Below are the code and all the weights of a small trained network. Each question names an input and a class and asks about switching units off, where a switched-off unit gives its printed mean instead of its output.

import numpy as np


def w(rows, s, z=0):
    codes = np.array(rows[::2]) - 128.0
    scale = np.full(codes.shape[1], s)
    scale[-1] = z or s
    return codes * scale


def f(y):
    return np.maximum(y, 0)


def log_softmax(a):
    a = a - a.max(-1, keepdims=True)
    return a - np.log(np.exp(a).sum(-1, keepdims=True))


def net(x, mask):
    res = np.array(x, float).reshape(1, 7) / 4 @ E
    y = f(res @ A[0][:, :-1].T + A[0][:, -1])
    res = res + np.where(mask, y, B[0][:, -1]) @ B[0][:, :-1]
    return log_softmax(res[-1] @ U[:, :-1].T + U[:, -1])


A, B = {}, {}
E = w([
[143,1,113,107,126],'x0',
[130,127,128,127,122],'x1',
[191,129,54,203,94],'x2',
[155,121,195,157,75],'x3',
[122,128,122,135,152],'x4',
[203,162,143,83,188],'x5',
[125,128,128,133,136],'x6',
],0.0099)
A[0] = w([
[110,207,103,122,120,53],'N1',
[118,51,107,91,154,78],'N2',
[115,113,197,160,81,196],'N3',
[128,118,49,141,141,98],'N4',
[75,135,121,156,92,48],'N5',
[162,77,120,100,129,85],'N6',
[120,26,136,80,178,103],'N7',
[144,126,164,137,98,228],'N8',
[121,115,123,93,76,1],'N9',
[252,156,149,53,176,76],'N10',
[58,127,75,68,171,95],'N11',
[109,186,118,160,124,58],'N12',
[132,62,106,117,137,93],'N13',
[188,125,48,202,120,22],'N14',
[126,76,125,134,124,42],'N15',
[119,104,171,111,155,183],'N16',
[88,77,160,72,139,144],'N17',
[181,91,186,148,95,109],'N18',
[72,215,144,119,136,111],'N19',
[105,127,135,135,97,225],'N20',
[80,121,190,56,131,68],'N21',
[147,87,169,105,114,167],'N22',
[73,102,194,71,159,64],'N23',
[110,194,108,121,114,36],'N24',
[26,91,95,164,130,135],'N25',
[93,131,35,87,148,121],'N26',
[127,22,82,115,161,66],'N27',
[73,135,154,77,115,70],'N28',
[172,115,123,110,211,155],'N29',
[87,149,165,97,148,55],'N30',
],0.011,0.0092)
B[0] = w([
[134,142,194,104,92,168],'N1',
[106,162,191,94,81,189],'N2',
[117,123,79,115,162,238],'N3',
[172,139,115,150,153,175],'N4',
[70,151,122,152,101,144],'N5',
[117,169,168,147,95,168],'N6',
[121,186,169,113,119,232],'N7',
[148,152,92,95,188,255],'N8',
[142,255,180,169,99,128],'N9',
[13,68,88,177,69,243],'N10',
[159,135,111,151,179,193],'N11',
[108,132,199,121,89,159],'N12',
[109,159,156,114,81,180],'N13',
[212,57,187,182,108,197],'N14',
[89,145,145,144,91,141],'N15',
[153,99,101,128,150,220],'N16',
[166,101,113,156,129,223],'N17',
[118,195,157,106,182,187],'N18',
[144,150,180,78,101,214],'N19',
[115,110,116,101,162,245],'N20',
[174,97,122,193,93,191],'N21',
[132,174,135,92,140,210],'N22',
[172,108,115,177,104,196],'N23',
[131,170,168,98,95,149],'N24',
[61,100,72,120,127,217],'N25',
[153,167,93,126,204,198],'N26',
[128,166,196,114,113,209],'N27',
[161,118,115,193,115,161],'N28',
[96,113,72,98,138,227],'N29',
[159,90,181,169,85,157],'N30',
],0.012,0.0073)
U = w([
[109,158,228,122,89,37],'0',
[225,43,140,253,119,28],'1',
[138,98,95,113,161,255],'2',
[135,136,105,143,205,178],'3',
[132,96,95,119,167,199],'4',
[5,49,86,169,91,10],'5',
],0.011,0.009)

Each question gives the input, the list of numbers given to net, and the class t.
The units are the neurons (one row each of A and B). Each row of codes is followed by its name. A weight is (code - 128) times the scale printed after its matrix; where a second scale follows, it is the last column's (A, B and U).
mask holds one flag per neuron, in row order. A switched-off neuron (its flag False) gives its mean, the last column of its row in B, instead of its output. The means were averaged over made-up inputs and are rounded, as every weight is.
A unit's drop is (log p(t) with every unit on - log p(t) with that unit switched off) / (log p(t) with every unit on - log p(t) with every unit switched off).
The circuit of an input: a set's keep is (log p(t) with only the set's units on - log p(t) with every unit switched off) / (log p(t) with every unit on - log p(t) with every unit switched off). Starting from the 12 units with the biggest drops (on a tie, the unit counted first), units are removed one at a time, each time the one whose removal leaves the highest keep (on an exact tie, the one counted first), for as long as the keep stays at least 0.8.
circuit, biggest first: the units of the circuit, biggest drop first
most important unit: the unit with the biggest drop
k most important neurons: the k neurons with the biggest drops, biggest first
drop when u is switched off: that unit's drop, to one decimal
input [-1,8,-8,7,-2,-5,-3], class 1: most important unit => N21
input [-6,1,2,1,6,6,-3], class 0: 3 most important neurons => N19, N1, N25
input [6,-4,-3,7,1,-7,3], class 3: 4 most important neurons => N10, N18, N3, N8
input [3,0,-5,7,6,-2,5], class 3: circuit, biggest first => N18, N10, N3
input [-8,-3,7,-6,8,1,-2], class 0: circuit, biggest first => N1, N12
input [1,-1,6,8,-8,7,-3], class 3: 2 most important neurons => N18, N8
input [-6,-3,1,0,5,-3,-6], class 0: circuit, biggest first => N19, N12
input [-6,-1,7,-6,6,2,-3], class 1: 2 most important neurons => N14, N8
input [7,-5,2,8,-3,-7,-6], class 3: circuit, biggest first => N18, N8
input [8,1,8,-8,-4,-7,-4], class 0: 2 most important neurons => N27, N2
input [-7,2,-8,2,7,6,8], class 1: circuit, biggest first => N21, N23, N30
input [0,-7,2,-8,2,-5,0], class 3: 3 most important neurons => N26, N10, N11
input [-7,-3,-2,-6,-7,6,0], class 0: 2 most important neurons => N19, N1
input [-5,7,-7,-3,4,6,-8], class 1: 3 most important neurons => N21, N30, N23
input [8,-6,-7,5,2,-7,0], class 0: 2 most important neurons => N7, N2
input [7,3,0,8,3,3,6], class 3: circuit, biggest first => N18
input [6,6,-3,8,-3,3,-4], class 3: 3 most important neurons => N18, N3, N8
input [-5,2,8,-4,3,-8,8], class 1: 3 most important neurons => N14, N10, N4
input [5,-2,5,-4,4,7,3], class 5: drop when N26 is switched off => -0.1
input [4,4,-1,-5,-3,6,4], class 5: most important unit => N10
input [7,1,-8,-6,4,-6,-3], class 1: drop when N14 is switched off => -0.1
input [-3,-2,7,-3,-6,2,2], class 1: drop when N14 is switched off => 0.7
